Each row of numbers belongs to one of the elements below and depends on some of the facts about them. Some rows are named. Which element is each other row?

Facts:
Q102 | Ω Q891,Q118 | τ Q625
Q108 | τ Q239
Q109 | Ω Q978
Q118 | Ω Q792 | τ Q587
Q119 | τ Q812
Q12 | Ω Q963,Q691,Q735,Q86 | τ Q653
Q126 | Ω Q851,Q109
Q13 | Ω Q149,Q86,Q818
Q134 | Ω Q802
Q147 | Ω Q315,Q806
Q149 | Ω Q993 | τ Q589
Q160 | Ω Q925 | τ Q365
Q161 | Ω Q82
Q163 | τ Q35
Q164 | Ω Q758 | τ Q411
Q165 | Ω Q454,Q35
Q170 | Ω Q965
Q173 | τ Q239
Q184 | Ω Q86
Q2 | Ω Q993,Q758,Q392 | τ Q35
Q206 | Ω Q814 | τ Q625
Q21 | Ω Q993
Q215 | Ω Q249,Q925,Q272
Q230 | Ω Q925,Q814
Q236 | Ω Q963 | τ Q255
Q239 | Ω Q290 | τ Q27
Q248 | Ω Q86,Q332,Q295
Q249 | Ω Q668 | τ Q864
Q255 | Ω Q618,Q927
Q263 | Ω Q470,Q109
Q268 | Ω Q390,Q770 | τ Q411
Q269 | Ω Q802,Q249
Q27 | Ω Q503
Q272 | Ω Q821
Q277 | τ Q255
Q278 | Ω Q792
Q282 | Ω Q172
Q285 | Ω Q694,Q230
Q290 | Ω Q21
Q295 | Ω Q694 | τ Q35
Q298 | τ Q59
Q299 | Ω Q758,Q543
Q301 | Ω Q390
Q315 | Ω Q925
Q321 | Ω Q81,Q663,Q21,Q925,Q625 | τ Q864
Q329 | Ω Q724,Q206,Q272 | τ Q625
Q332 | Ω Q663,Q925
Q341 | Ω Q758,Q925
Q342 | Ω Q444
Q349 | τ Q587
Q35 | Ω Q925
Q353 | τ Q35
Q355 | Ω Q609,Q239
Q358 | Ω Q691,Q685 | τ Q864
Q365 | Ω Q978
Q369 | Ω Q21,Q685 | τ Q802
Q371 | Ω Q694,Q373,Q735 | τ Q812
Q373 | Ω Q663,Q315,Q814 | τ Q299
Q384 | Ω Q663,Q724,Q925,Q685 | τ Q864
Q389 | τ Q43
Q390 | Ω Q925,Q371,Q594 | τ Q411
Q392 | Ω Q724,Q925
Q398 | Ω Q724 | τ Q35
Q403 | Ω Q963,Q925 | τ Q644
Q406 | Ω Q925,Q735 | τ Q12
Q412 | Ω Q993,Q172,Q514,Q925,Q792 | τ Q35
Q414 | Ω Q758 | τ Q851
Q424 | Ω Q290
Q43 | Ω Q269
Q431 | τ Q663
Q440 | Ω Q502
Q443 | Ω Q883,Q295 | τ Q35
Q445 | τ Q589
Q446 | Ω Q392,Q447
Q447 | Ω Q925
Q452 | Ω Q514,Q290
Q454 | Ω Q851,Q341 | τ Q864
Q457 | Ω Q278
Q466 | Ω Q172,Q390 | τ Q864
Q470 | Ω Q598,Q118 | τ Q165
Q472 | Ω Q813,Q392,Q403
Q477 | Ω Q332 | τ Q802
Q488 | Ω Q81
Q489 | Ω Q925,Q118 | τ Q165
Q49 | Ω Q160,Q35
Q502 | Ω Q758
Q503 | Ω Q398,Q834 | τ Q812
Q514 | Ω Q691,Q775 | τ Q625
Q540 | Ω Q694,Q409,Q277,Q390,Q859,Q837
Q543 | τ Q165
Q553 | Ω Q290
Q557 | Ω Q985,Q883,Q925
Q558 | τ Q109
Q563 | Ω Q13,Q278 | τ Q623
Q590 | τ Q812
Q598 | Ω Q821,Q118
Q609 | Ω Q663,Q230,Q758,Q373
Q614 | Ω Q81,Q409,Q925
Q618 | Ω Q758,Q775
Q621 | Ω Q414,Q557
Q625 | Ω Q663,Q134,Q724 | τ Q165
Q633 | τ Q993
Q65 | Ω Q724,Q403 | τ Q281
Q653 | Ω Q454,Q758,Q13 | τ Q864
Q661 | Ω Q869,Q663 | τ Q812
Q663 | Ω Q758 | τ Q411
Q668 | Ω Q925,Q685
Q678 | Ω Q472,Q712
Q685 | Ω Q758,Q925 | τ Q644
Q69 | Ω Q814 | τ Q678
Q701 | Ω Q230,Q735,Q489 | τ Q764
Q715 | Ω Q792
Q719 | Ω Q82,Q735,Q973,Q341
Q724 | Ω Q663,Q925
Q727 | Ω Q514,Q758,Q398
Q731 | Ω Q390,Q925
Q735 | Ω Q724,Q925,Q685,Q403
Q745 | Ω Q299,Q557
Q758 | Ω Q925 | τ Q35
Q770 | Ω Q454
Q775 | Ω Q315,Q925 | τ Q864
Q792 | Ω Q758,Q925,Q685
Q799 | Ω Q694
Q802 | Ω Q663,Q973
Q806 | Ω Q446,Q514
Q81 | Ω Q403
Q810 | τ Q678
Q812 | Ω Q172,Q472,Q813,Q290
Q813 | Ω Q118 | τ Q255
Q814 | Ω Q925,Q685
Q818 | Ω Q668,Q403
Q819 | τ Q678
Q82 | Ω Q758,Q925,Q792
Q821 | Ω Q758 | τ Q281
Q831 | τ Q290
Q834 | Ω Q230,Q373,Q925
Q837 | Ω Q758 | τ Q587
Q85 | Ω Q985,Q792 | τ Q678
Q851 | Ω Q758,Q925
Q854 | Ω Q925,Q827
Q859 | Ω Q81,Q93,Q727
Q86 | Ω Q925,Q814 | τ Q43
Q869 | Ω Q373,Q685 | τ Q625
Q870 | Ω Q668,Q813,Q818,Q35 | τ Q27
Q879 | Ω Q97 | τ Q35
Q880 | Ω Q412 | τ Q443
Q883 | Ω Q81,Q724
Q886 | Ω Q414 | τ Q864
Q895 | Ω Q49,Q43,Q921 | τ Q644
Q9 | Ω Q985 | τ Q290
Q90 | Ω Q514,Q925,Q447
Q921 | Ω Q814
Q922 | Ω Q685 | τ Q625
Q923 | Ω Q315,Q724
Q927 | Ω Q503
Q93 | Ω Q12,Q969,Q86
Q938 | Ω Q230 | τ Q663
Q942 | Ω Q21,Q851,Q691 | τ Q517
Q955 | Ω Q925,Q295,Q69
Q963 | Ω Q925,Q685 | τ Q864
Q965 | Ω Q503
Q969 | Ω Q403
Q97 | τ Q644
Q973 | τ Q184
Q978 | Ω Q230,Q701
Q993 | Ω Q925
Q994 | τ Q35
Q995 | τ Q365
Q998 | Ω Q9

Known rows:
Q443: [ -2   5  -6 -21   0  -1  -4   2  12   0   0   6 -12   4   5   7   0   0
  -4  -3   8   2  -6 -17   0   2   2  -5   7  -3   4  -3   4  12]
Q93: [ 0  1  0  2  9  0  1  3  2  1  2 -2  2  1  2  0  0  0  0 -2  3  0 -1 -6
 -2 -3  1  0  1  1  4  2  1 -1]
Q59: [ 2 -5  2 -6 -5  8 -6  3 -9 -5  2  4  3  3  4  3  0  0  0  3 -5 -4 -5 21
  9  3  9 -2  6 -7 -4 -4 -6  3]
Q172: [ -2  -9  -2   2 -26  -9  -6  -3  -3   3  -7  -7  -2 -10   1  -5  -3   2
  -6   2  -3   1  -7  11   4  -1  -1  -7  -7  10  -3   0  -6   1]
Q618: [ 0  1 -1  3  6  1  1  0  2  0  1 -2  1  0  1  0  1  0 -1 -3  1 -1  2 -2
 -3 -2 -2  1  0  2  1  2  1 -4]
Q973: [  1   0  -1   2 -14  -8  -1  -8  -3  -3  -3  -5  -3  -4  -3  -1   0   1
  -4  -3  -5   2   8   8  -4   4  -3   1  -6   3  -7  -3   0  -7]
Q477: [ 2  3 -1  6 12 -1  2 -1  2  0  0  0  3 -1  0  0  0  0 -1 -1  3  1  3 -7
 -4  1 -4  1  0  0  3 -1  4 -3]
Q502: [ 0  1 -1  2  0 -1  1 -2  2  1  0 -2  0 -1  0 -1  0  0 -1 -4 -1  0  4  2
 -2 -1 -2  1 -3  3 -1  2 -1 -5]
Q165: [ -9  -2   1  -6  11   4   2   9   2   8   5  -4   0  11  -5  -4   8  -3
  12  -9  -2  -3   7  18  -2  -8   5   4   9 -12   1  10   4   3]
Q678: [ 2 -5 -1 -3 -3 14  8  1  4  0 -4 -1 19 11  6  4  1 -6  0 -6  1 -5 -8  9
  8 -3 -1 -1  7 -3 18 11 -6 -4]
Q925: [ -1  -7  -2  -3 -54 -20  -8 -11  -3   2  -7 -14 -10 -14  -2  -7  -6   4
  -8  -8 -13   3   3  17  -3   2  -1  -4 -16  15 -16   1  -8 -11]
Q837: [ 2  2 -1  5  0 -5  0 -3  1  1 -1 -1  1 -4  0 -2 -2  0 -3 -3  1  2  2 -7
 -4  2 -4  1 -4  2  1  0  2 -3]
Q406: [  0   5   2   5   8   9   8  -1   4  -2   1  -2  -3   4  -4   0  -3  -1
  11   5   6   5   9 -33   3  -4  -7   9   0   2   1   2   2   3]
Q727: [-1  1 -1  4 11  1  1  1  2 -1  2 -3  2  1  1  1  2 -1  0 -2  2  0  2 -4
 -3 -3  1  0  2  2  3  1  2 -3]
Q557: [-1  3  6  0  0  4  0  5  4  2  9  2  4 -4  2  1 -2  1  2 -5 -2  2 -9 -5
 -4  1  5 -1 -2  3  0  4  2 -5]
Q590: [  0  -3   7  -7   6  -4  13   5 -12  -4  -6   7  -9   0   4   3   2  -5
  -9  15  -3   0 -15  23   5   7   4  13   1  -1  -9 -10   6   1]
Q149: [ 0 -1  0  8 -1 -4  0 -1  1  1 -2 -4  1 -4  0 -1  0  1 -4  0  2  4 -1 -5
 -3  0 -2 -3 -3  5  2  0  2 -1]
Q269: [ 1  2 -2  3  7  2  1 -2  1 -2  1 -2  0  3 -1  1  2  0 -1 -3 -1 -1  7  3
 -3  0 -1  2  1  0 -1  0  0 -5]

Rows to name:
No name comes twice in this set of rows, the named rows included.
[ 1  3  0  7 15  5  3  1  3  2  0  4  6  0  0  0  2  0  0  2  4  1 -1 -8
 -1  0 -6  1  1 -1  7  1  3  0] : Q563
[-1 -1 -2 -1 -5  0 -1  0  2  2  1 -4  0 -1  2 -1  0 -1 -2 -7 -2 -3  3  7
 -1 -3  1  2 -2  5 -2  4 -4 -7] : Q851
[ -3  -5  -1   5 -14  -7  -3  -3   0   1  -4 -10  -1  -5   0  -2  -1   2
  -4  -1  -2   3  -2   5  -1  -3   2  -7  -3  11  -3   1  -2  -3] : Q21
[ -9  -2  -9 -23 -24   7  -8  -2  13   2   0  -2 -16   6   6   5   3   0
  -7 -13  -5  -3  -1  17   5  -4   5  -8   3  10  -9   3 -11   0] : Q35
[ -5   5  -5  -5  10   8   1  -4  15   1  -3   5  -8   5  -1   6   6   1
  -7   1   6   6  -1 -13  -3   2  -6  -8   5   2   4  -3   6   9] : Q2
[ -5   0  -5  -4   1   4  -3  -3  12   2  -5   4  -7   1   0   4   4   2
  -8   4   5   6  -6  -9   1   2  -6 -11   3   5   4  -4   4  10] : Q880
[ 0  1  0  0  5  6  0  2  2  0  5  1  1  2  2  1  1 -1  0 -6 -2 -2  2  5
  0 -2  2  1  1  1  0  3 -3 -6] : Q299
[  1   5   4   5   0  14   9  -3   2  -3   1   0  -5   3  -7   0  -4   0
  16   7   2   6  12 -33   5  -3  -7  11  -1   4  -3   2  -1   1] : Q886
[  1   2  -2  -1  14  -2   2   4   3   2   1   0   2   1   3   0  -1  -2
   0  -2   7  -1  -1 -11  -2  -3   0   2   2  -1   7   3   2   1] : Q731
[  1  -2  -2   5 -19  -3  -1  -6   0   4  -6   2   2  -9  -1  -5  -2   2
  -6  -1  -5   1  -2   5   1   4 -11  -2 -11   4  -2   1  -3  -5] : Q118
[  2   2  -3   2  14   8   3   1   2   4  -1   9   5   3   2  -1   2  -2
  -1   1   3  -4   1   0   4  -1 -10   4   0  -5   7   2  -1   0] : Q263
[ -5   2   2   3  16  -2   5   3   2   6   1  -1   1   8  -9  -4   9  -1
  11  -1   2   4   8  -1  -8  -1  -3   4   6 -15   5   4  15   6] : Q329

Now the same elements, written a new way:
Some elements and their rows:
Q412: [ -3  10  -8   6   1  14   3   0  18   0   5  10   5   1  -5   8   9  -5
   3   9  -2   4   8   6  12   9 -11   1   1 -10   4  -3  12 -23 -19  -6
  -4]
Q879: [  2   1  -5   6  -2  10  -1   6  10  -4   3   4   3  -1   0   9   9  -9
   0  10   0   7   8   4   6   8  -9  -5   9  -9  -4 -10   3 -15 -19  -5
  -1]
Q998: [ 3 -3  0 -2 -2 -2 -2  0  1  0  0  0 -1  0 -2  1  0  0  1 -1 -3 -1 -1 -2
 -2 -1  6  1 -3  3  3  0  4  2  0  3 -4]
Q93: [ 4 -4 -1 -1 -3 -2 -2 -2  2  0  1  0 -2  0 -3  3  0 -1  0 -2 -4 -1 -2 -4
 -2 -2  6 -1 -6  4  3 -2  5  1  2  3 -4]
Q445: [-4 -5  3  3  2 -4 -5  6 -5 -1 -3 -2  0  0  6  0  1 -2 -2  6  4  0  1 -2
  0  1 -1  7  8 -3 -8  1 -7  8 -1 -1  6]
Q821: [ 11   4 -10  -3   8  -7  13   4   1   2   7   3  -2 -13  11 -12   3   5
   2  -4  11   2  -3   8   2   8  -2 -11   3  -1  17   2 -23   6   1   2
  10]
Q390: [-13   1  -3  -1   2   1   7  -5   9   4  -3  -1  -2   2   4   1  -3  -4
   4   0  -4   2  -7  -8  11   2  -8  -4  -6  -3  -7   8  -1  -5   0  -9
   6]
Q731: [-7  9  1 -5 -1 10 -1 -3  5  1  1  2  5 11 -5 -4 -2  3  1 -4 -4 -1  0  0
  3 -3 -3  4 -2  3  2  3  8 -7 -3 -5 -6]
Q963: [-18  17   9   4   4   6  19  -8  -2  -2  -8   7   6  -1 -11   5  -6   5
  -7  -5   7   3  -3  20  -3  -5  -6   0 -15  -4  -2  -1   1 -10  14  -7
  -3]
Q236: [-1 -3 -2  3  1 -4  2 -3  0  2 -1 -1 -3 -4  3  3  0 -2  1  2  0  0 -2 -5
  3  2 -2 -3 -3 -3 -4  3 -1 -1  3  1  4]
Q837: [ 10   4  -9  -3   8  -7  13   4   1   2   6   3  -3 -13  12 -13   2   4
   2  -4  11   3  -4   8   2   8  -4 -12   5  -2  16   2 -25   7   1   1
  12]
Q942: [ 1 -3 -3  3  1 -6  1 -2  1  2  0  0 -3 -5  2  4  1 -1  1  1  0 -1 -1 -3
  2  1  1 -2 -5 -2  0  1  1  0  4  2  3]
Q2: [  7   7  -9   3   2   9   7   6  12  -3   7   7   2  -6   3   0  10  -4
   2   7   5   7   7  11   7  12 -11 -11  12  -9   8  -8  -8 -15 -21  -4
   1]
Q819: [ -6  -7   1   2   2  -6  -2   5  -2   1  -4  -3  -2  -2   8   1   1  -4
   0   7   3   1  -2  -5   3   3  -2   4   6  -4 -10   3 -10   8  -1  -3
   9]
Q163: [ -2   0  -1   6  -1  11  -6  12   6  -6   1   4   6   2   2   6  10  -9
  -2  14   3   8  10   6   4   7 -10   3  18 -10  -9 -10  -2 -10 -24  -7
   1]
Q27: [ 4 -4 -1 -2 -2 -3 -1 -2  2  1  0 -1 -3 -1 -1  2  0  0  2 -1 -4 -2 -2 -4
 -1 -1  6 -1 -5  2  2  0  4  1  1  3 -4]
Q184: [ 3 -4 -1 -2 -2 -2 -3 -1  3  1  1  0 -1  1 -2  3 -1 -1 -1 -2 -5 -1 -2 -3
 -3 -3  6 -1 -6  4  3 -3  5  2  4  2 -3]
Q488: [ 4 -3  2 -3 -3  0  0 -3 -3  0 -2 -3 -3  0 -4 -1  0  1  4 -1 -4 -1  1 -3
  0  1  4 -3  1  1  0  2  4 -2 -4  5 -6]

Which element is each row?
No name comes twice in this set of rows, the named rows included.
[-5 -8  2 -4  0 -5 -2  7  2  0 -4 -4 -2  2  4 -1  0 -4  1  5 -2  0 -4 -6
  2  1  5  5  5  1 -7  2 -7 10 -5 -2  2] : Q411
[  2  12  -6  -7   5   6   8  -2   8   3   6   7   3   2  -1 -11   0   7
   4  -7   2  -2  -1   7   4   2  -1   2  -2   3  19   5  -2  -2  -3  -1
  -3] : Q82
[-13  13   0  -1   2  13   2  -6   5   2   0   3   6  11  -2  -6  -4   2
   0  -3   0   1   0   0   8  -1 -14   2   0  -1  -4   6   5 -11  -2 -10
   2] : Q160
[  5  -4   3  -4  -4   1  -1  -1  -4  -2  -1  -5  -2   2  -1  -3  -2  -1
   1  -3  -3   2  -2  -2  -3  -1   2 -10   3   4  -3  -3  -3  -1  -2   1
  -3] : Q802
[  5   0 -15   6  -2  -9 -13   5  -7  -8   9  -9   2   0   7  10  -5 -13
 -11  -6   1   3   3   1  -5 -14  -4  -1  -1   9  -7 -15  15  12  21  -2
  14] : Q206
[  5  -1 -11  -5   7 -10  18   4   6   3   3   0  -6 -14  15 -10   1  -1
   5  -2   8   4  -9   2   7  10  -3 -16   2  -2  12   5 -27   7   0  -3
  14] : Q164
[ 3 -1 -9  5  3 -9  0 -4 -1  1  2 -2 -6 -9  2  7  1 -1  4  2 -1 -4  3 -3
  5  1  3  5 -5 -2  2  6 11  3  7  7  3] : Q470
[ -2  23  -9  -3   5  26  11   6  17  -3  10  12  13   7   2 -13   7  -1
   1   0   8  10   7  18  12  10 -24 -11  16  -8  11  -6 -11 -23 -27 -16
   2] : Q758
[ -5  -8  -5   1   1 -10   6  -3   6   4  -3  -3  -8  -8   6   6   0  -6
   4   3  -3   1  -7  -9   8   4  -1  -7  -7  -3  -5   6  -4   1   3  -1
   8] : Q268
[  5  -3 -10  -8   6 -10  21   2   4   2   1  -4  -8 -14  17 -14  -1  -3
   6  -5   8   7 -12   0   8  11  -8 -29   5  -2   6   5 -35   5  -3  -5
  17] : Q663
[ -8   8  -2  -5  -4  11  -5  -2  14   1   6   4  11  16  -3   1  -6  -5
 -10 -11  -6   4  -7  -1  -4 -12  -7  -5 -15  11   2 -13   9  -6   9 -15
   0] : Q814
[ -2  -4  -7   4   4 -10   5  -4   7   5  -1   2  -7 -10   4   6   2  -1
   5   4  -1  -2  -4  -7   7   5   2   1 -10  -4   3   8   0   1   5   3
   5] : Q85
[  2  -3   5   0  -3   2   6  -8 -11  -1  -6  -9  -7  -4  -2  -3  -2   1
   9   0  -3   1   2  -4   5   6  -6 -14   9  -6 -13   9  -1 -11  -8   5
  -2] : Q65
[ -9   4   8   8   4 -10  18  -3  -7  -2 -10   5  -2 -13  -8  12  -1   4
  -5   1   8   1  -2  17  -7  -2   6   3 -15  -6   0  -2  -3   2  17   4
  -2] : Q466
[-4  6  3 -5 -2 10  0 -4  2  0 -1  0  3  9 -5 -5 -3  3  2 -3 -4 -1  1  0
  3 -2 -3  1  2  2 -1  4  6 -7 -5 -3 -6] : Q614

Now the same elements, written a new way:
Some rows with their names:
Q82: [  5   3   0  -4   7   0 -10  -2   6   6  19   3   4 -11  -4  15   8  11
   9   3   2   1  -1  11   8   0]
Q514: [ 2  4 -3 -4  5 -2 -8 -4  6 -2 20  6  4 -9 -1 18  6 12 13  4  6  4  0 12
  8  0]
Q553: [  6   4  -3   3  13   1 -10   1   4   1  28   9   9 -14  -3  12   4   8
   7  -3  -4   9   6   6   8   5]
Q69: [ 1 11  1 -2  8 -1 -6 -2  8  1 18  2  5 -2  1 15  7 11  9  7  3  4 -2  9
  4 -5]
Q812: [  9   3  -2   5  10   6  -9   2  -1   6  24   5   6 -15  -6  14   5   8
   3  -5  -6   5   2   8  10   3]
Q172: [  3   5   0  -2   6  -6 -10  -4   4   9  20   1   2  -8  -2  18   9  13
  10  -1   4   0  -5  20  10   0]
Q173: [ -1   1  -2  -3   6   4  -5  -3   1   2  19   6   2 -10  -3  15   7  14
  11   5   5   5  -4  13   5   3]
Q263: [  7   1  -5  -1  17   3  -4   3   9   2  19   6   2 -16  -3  11   3   6
   8   8  -4   1   3   5  13   5]
Q134: [  4   4   1  -5   6  -1 -10  -3   6   6  18   1   4 -10  -4  17   9  11
   9   3   2   1   0  12   7   0]
Q965: [ -8  -2  17   9 -18   0   2   2  15   6  10  -3  14 -30   9  23   2  17
  15   2   2   0  -1  -3  11   3]
Q724: [  5   3   1  -3   6  -1 -10  -2   6   6  19   2   4 -11  -3  16   8  11
   9   3   2   1  -1  11   8   1]
Q85: [  7  10  -4  -1   9   7  -6   2  11  -1  18  11  15  -7  -2   5   9   9
  12   6   0   6  -6   3   8 -10]
Q373: [  8  10  -8   1   4 -15 -13   7  12   4  18  -3  12  -7  -5  17   3  14
   9  11   8   2  -5   7   1   3]
Q431: [ 1  3 -1 -3  9 -2 -6  4  4  2 19  0  9 -9 -3 13  4 13 12  8 12  7 -5 13
  3  3]
Q126: [  7   2  -3  -2  13   3  -8   2   8   1  20   5   5 -14  -4  12   5   7
   8   6  -3   3   4   4   8   3]
Q870: [  2   1  -3  -2  11   7  -4  -1   1  -1  23   9   4 -12  -6  13   4  12
  10   3   1   7   2   7   5   3]
Q864: [  7   4   0  -1   5  -4 -13  -4  10   9  18   5   5 -13  -3  15  13  11
   7   2  -5  -2  -2  11   7   5]
Q827: [  3   4   4  -9   1  -5 -12  -7   5  10  15  -4  -1  -5  -3  22  13  15
   9   4   7  -3  -6  21   7  -3]

Rows to name:
No name comes twice in this set of rows, the named rows included.
[  4  -1 -13   2  26   0  10   7  15  -2  16  11  -8 -19   3  10  -5   5
  14  17  -1  -4  -2   8  26   6] : Q102
[  3   3  -5  -4   8  -2  -5  -2   7  -2  19   6   1 -10  -1  17   5  11
  13   8   5   2  -1  12  11   1] : Q489
[  8   2  -1  -6  10   6 -11   0   7   0  19   5   7 -13  -6  13   8   7
   7   6  -2   4   5   2   4   2] : Q440
[  7  -1   3  -6   9  -2 -14  -1   8  10  20   1   7 -17  -2  14  11  10
   9   1   1   0   0  14   9   6] : Q281
[  6   3   0  -6   7   1 -10  -2   7   5  17   2   4 -11  -5  15  10  10
   8   5   2   1   0  10   6   0] : Q502
[  8   3  -4  -7   0   4 -12  -2   9  12  13   9  12 -11  -5   8  16  15
  16   2   8  -3 -19  18  16 -12] : Q985
[  5   2  -1  -3  10   0  -7  -1   7   5  18   2   2 -12  -3  15   7  10
   9   6   0   0  -1  11  10   2] : Q978
[ -2   1   9   2  -6   0  -4   0  10   6  14  -1   9 -20   2  20   5  14
  12   2   2   1  -1   4   9   2] : Q927
[  2   4  -1 -10  -2  -4 -10  -7   7   4  13   2   1  -4  -3  20  12  16
  16   7  13  -2  -9  21   9  -7] : Q543
[ 13   3  -3  -2   0   4 -16  -1  -4   6  15  -5   0 -12  -7  24   6   6
   2   0   2   0   0  11  14  -2] : Q43
[  5   2  -3  -2  13  -1  -4   1   9   7  18   3   0 -13  -2  14   5   9
  10   7   1  -2  -3  12  14   2] : Q598
[-10  -4  20  14 -21   3   5   6  18   2  10  -1  20 -38  10  22  -1  16
  16   1  -1   3   3 -14  10   6] : Q170
[ -4  11  -4  24   6 -20  -8  -4  -3  16  43  12  11  -9   8  19   1  20
  14 -29   3  11 -11  37  24   2] : Q712

